Below are the code and all the weights of a small trained network. Each question names an input and a target symbol and asks about switching units off, where a switched-off unit gives its printed mean instead of its output.

import numpy as np


def w(rows, s, z=0):
    codes = np.array(rows[::2]) - 128.0
    scale = np.full(codes.shape[1], s)
    scale[-1] = z or s
    return codes * scale


def norm(h):
    return h / np.sqrt((h * h).mean(-1, keepdims=True) + 1e-5)


def f(y):
    return np.maximum(y, 0)


def softmax(a):
    e = np.exp(a - a.max(-1, keepdims=True))
    return e / e.sum(-1, keepdims=True)


def log_softmax(a):
    a = a - a.max(-1, keepdims=True)
    return a - np.log(np.exp(a).sum(-1, keepdims=True))


def net(x, mask):
    ids = ['ΘΞΣΦΩαγδεζημπ'.index(c) for c in x.split()]
    T = len(ids)
    res = E[ids] + P[:T]
    r = norm(res)
    for j in range(2):
        rows = slice(4 * j, 4 * j + 4)
        q, k, v = (r @ M[0][rows].T for M in (Q, K, V))
        z = softmax(np.where(np.tri(T) > 0, q @ k.T / 4**0.5, -1e9)) @ v
        o = O[0][rows]
        res = res + np.where(mask[j], z, o[:, -1]) @ o[:, :-1]
    y = f(norm(res) @ A[0][:, :-1].T + A[0][:, -1])
    res = res + np.where(mask[2:26], y, B[0][:, -1]) @ B[0][:, :-1]
    return log_softmax(norm(res)[-1] @ U[:, :-1].T + U[:, -1])


Q, K, V, O, A, B = {}, {}, {}, {}, {}, {}
E = w([
[140,188,91],'Θ',
[113,181,58],'Ξ',
[108,175,51],'Σ',
[211,207,181],'Φ',
[142,148,48],'Ω',
[143,146,54],'α',
[137,147,57],'γ',
[180,92,121],'δ',
[142,148,49],'ε',
[206,226,200],'ζ',
[184,147,159],'η',
[184,144,155],'μ',
[110,164,5],'π',
],0.0023)
P = w([
[205,151,79],'0',
[200,141,92],'1',
[5,95,220],'2',
[103,216,108],'3',
[182,125,112],'4',
[81,99,166],'5',
[54,222,140],'6',
[173,121,125],'7',
[3,113,123],'8',
],0.0047)
Q[0] = w([
[168,116,116],'H0',
[91,31,194],'H0',
[177,110,112],'H0',
[200,99,113],'H0',
[94,242,135],'H1',
[131,212,135],'H1',
[163,234,2],'H1',
[216,168,144],'H1',
],0.015)
K[0] = w([
[162,117,142],'H0',
[125,251,108],'H0',
[175,124,145],'H0',
[195,128,150],'H0',
[100,98,219],'H1',
[130,101,197],'H1',
[150,207,254],'H1',
[201,92,166],'H1',
],0.016)
V[0] = w([
[120,78,110],'H0',
[51,159,22],'H0',
[136,119,140],'H0',
[129,254,147],'H0',
[159,152,183],'H1',
[97,63,40],'H1',
[112,88,73],'H1',
[163,140,163],'H1',
],0.0095)
O[0] = w([
[140,93,72,89],'H0',
[62,227,3,250],'H0',
[137,110,131,108],'H0',
[84,234,222,247],'H0',
[180,159,183,140],'H1',
[46,52,47,77],'H1',
[80,76,76,96],'H1',
[176,134,165,130],'H1',
],0.0079,0.0025)
A[0] = w([
[128,131,127,105],'N0',
[191,74,82,2],'N1',
[119,117,117,88],'N2',
[124,145,173,165],'N3',
[89,147,142,79],'N4',
[150,55,146,239],'N5',
[109,152,85,70],'N6',
[124,121,124,113],'N7',
[94,160,165,182],'N8',
[96,141,141,107],'N9',
[130,118,142,82],'N10',
[9,105,201,175],'N11',
[116,112,93,132],'N12',
[139,123,139,101],'N13',
[129,128,128,109],'N14',
[124,121,109,124],'N15',
[113,113,117,83],'N16',
[111,113,110,109],'N17',
[185,89,88,28],'N18',
[172,147,111,207],'N19',
[2,164,178,84],'N20',
[123,120,104,136],'N21',
[101,101,213,160],'N22',
[118,133,140,180],'N23',
],0.0089,0.0014)
B[0] = w([
[127,131,127,128],'N0',
[90,131,15,147],'N1',
[150,133,138,135],'N2',
[108,42,125,179],'N3',
[86,105,148,169],'N4',
[67,54,66,156],'N5',
[187,222,132,201],'N6',
[130,138,133,130],'N7',
[91,65,114,201],'N8',
[97,116,143,162],'N9',
[120,104,126,132],'N10',
[6,97,226,201],'N11',
[189,116,157,164],'N12',
[141,140,120,139],'N13',
[127,126,128,128],'N14',
[152,126,140,145],'N15',
[163,135,143,138],'N16',
[158,124,164,149],'N17',
[108,128,30,145],'N18',
[135,46,99,183],'N19',
[9,57,225,253],'N20',
[162,116,146,153],'N21',
[152,194,34,171],'N22',
[123,106,130,153],'N23',
],0.016,0.0045)
U = w([
[41,61,200,207],'Θ',
[53,158,161,228],'Ξ',
[73,163,131,89],'Σ',
[199,126,209,112],'Φ',
[144,176,104,26],'Ω',
[150,172,101,51],'α',
[140,185,122,18],'γ',
[120,73,4,254],'δ',
[152,178,99,102],'ε',
[191,143,220,91],'ζ',
[175,55,120,75],'η',
[174,48,109,131],'μ',
[101,227,56,134],'π',
],0.011,0.0019)

Each question gives the input, a string of symbols that net reads in full, and the target symbol t.
The units are the heads (4 rows each of Q, K, V and O) and the neurons (one row each of A and B). Each row of codes is followed by its name. A weight is (code - 128) times the scale printed after its matrix; where a second scale follows, it is the last column's (O, A, B and U).
mask holds one flag per unit, heads first, then neurons. A switched-off unit (its flag False) gives its mean, the last column of its rows in O or B, instead of its output. The means were averaged over made-up inputs and are rounded, as every weight is.
A unit's drop is (log p(t) with every unit on - log p(t) with that unit switched off) / (log p(t) with every unit on - log p(t) with every unit switched off).
The circuit of an input: a set's keep is (log p(t) with only the set's units on - log p(t) with every unit switched off) / (log p(t) with every unit on - log p(t) with every unit switched off). Starting from the 12 units with the biggest drops (on a tie, the unit counted first), units are removed one at a time, each time the one whose removal leaves the highest keep (on an exact tie, the one counted first), for as long as the keep stays at least 0.8.
circuit, biggest first: the units of the circuit, biggest drop first
unit that matters most: the unit with the biggest drop
k most important neurons: the k neurons with the biggest drops, biggest first
which heads matter: for each layer, one digit per head in row order, 1 if its drop is at least 0.15 and else 0, layers parted by /
input ε γ π μ, target π: circuit, biggest first -> (H0; N20; N6)
input ε δ Ω η Φ δ γ Θ, target δ: circuit, biggest first -> (H0; N1)
input Θ η μ Θ Ξ ζ ε, target ζ: unit that matters most -> H1
input δ Φ Θ π π π μ, target π: circuit, biggest first -> (H0; N11; N6)
input Σ δ π Ξ, target π: 3 most important neurons -> (N11; N6; N20)
input Θ δ μ Ω Σ ζ Ξ, target ζ: which heads matter -> 01
input Θ Φ ε ε π π Θ, target π: circuit, biggest first -> (H0; N11; N6)
input Ξ μ δ ε Σ, target δ: which heads matter -> 00
input Σ γ Σ Φ Θ, target Φ: circuit, biggest first -> (H1; N20)
input π Ξ π Θ, target π: 3 most important neurons -> (N11; N6; N20)
input η π π π, target π: circuit, biggest first -> (H0; N6; N20)
input δ π Φ Θ, target Φ: circuit, biggest first -> (H1; N20; H0)
input μ γ μ ζ Θ Φ α Σ, target Φ: which heads matter -> 01
input Θ Ω Σ π δ, target δ: which heads matter -> 10
input Θ Ω π Φ, target π: 2 most important neurons -> (N20; N11)
input π γ δ η, target δ: unit that matters most -> H0
input Ω μ Φ η, target Φ: which heads matter -> 01
input ε π π η, target π: circuit, biggest first -> (H0; N20; N6)
input π ε ε Σ γ π Φ, target π: circuit, biggest first -> (H0; N11; N6)
input δ γ ζ η, target ζ: unit that matters most -> H1
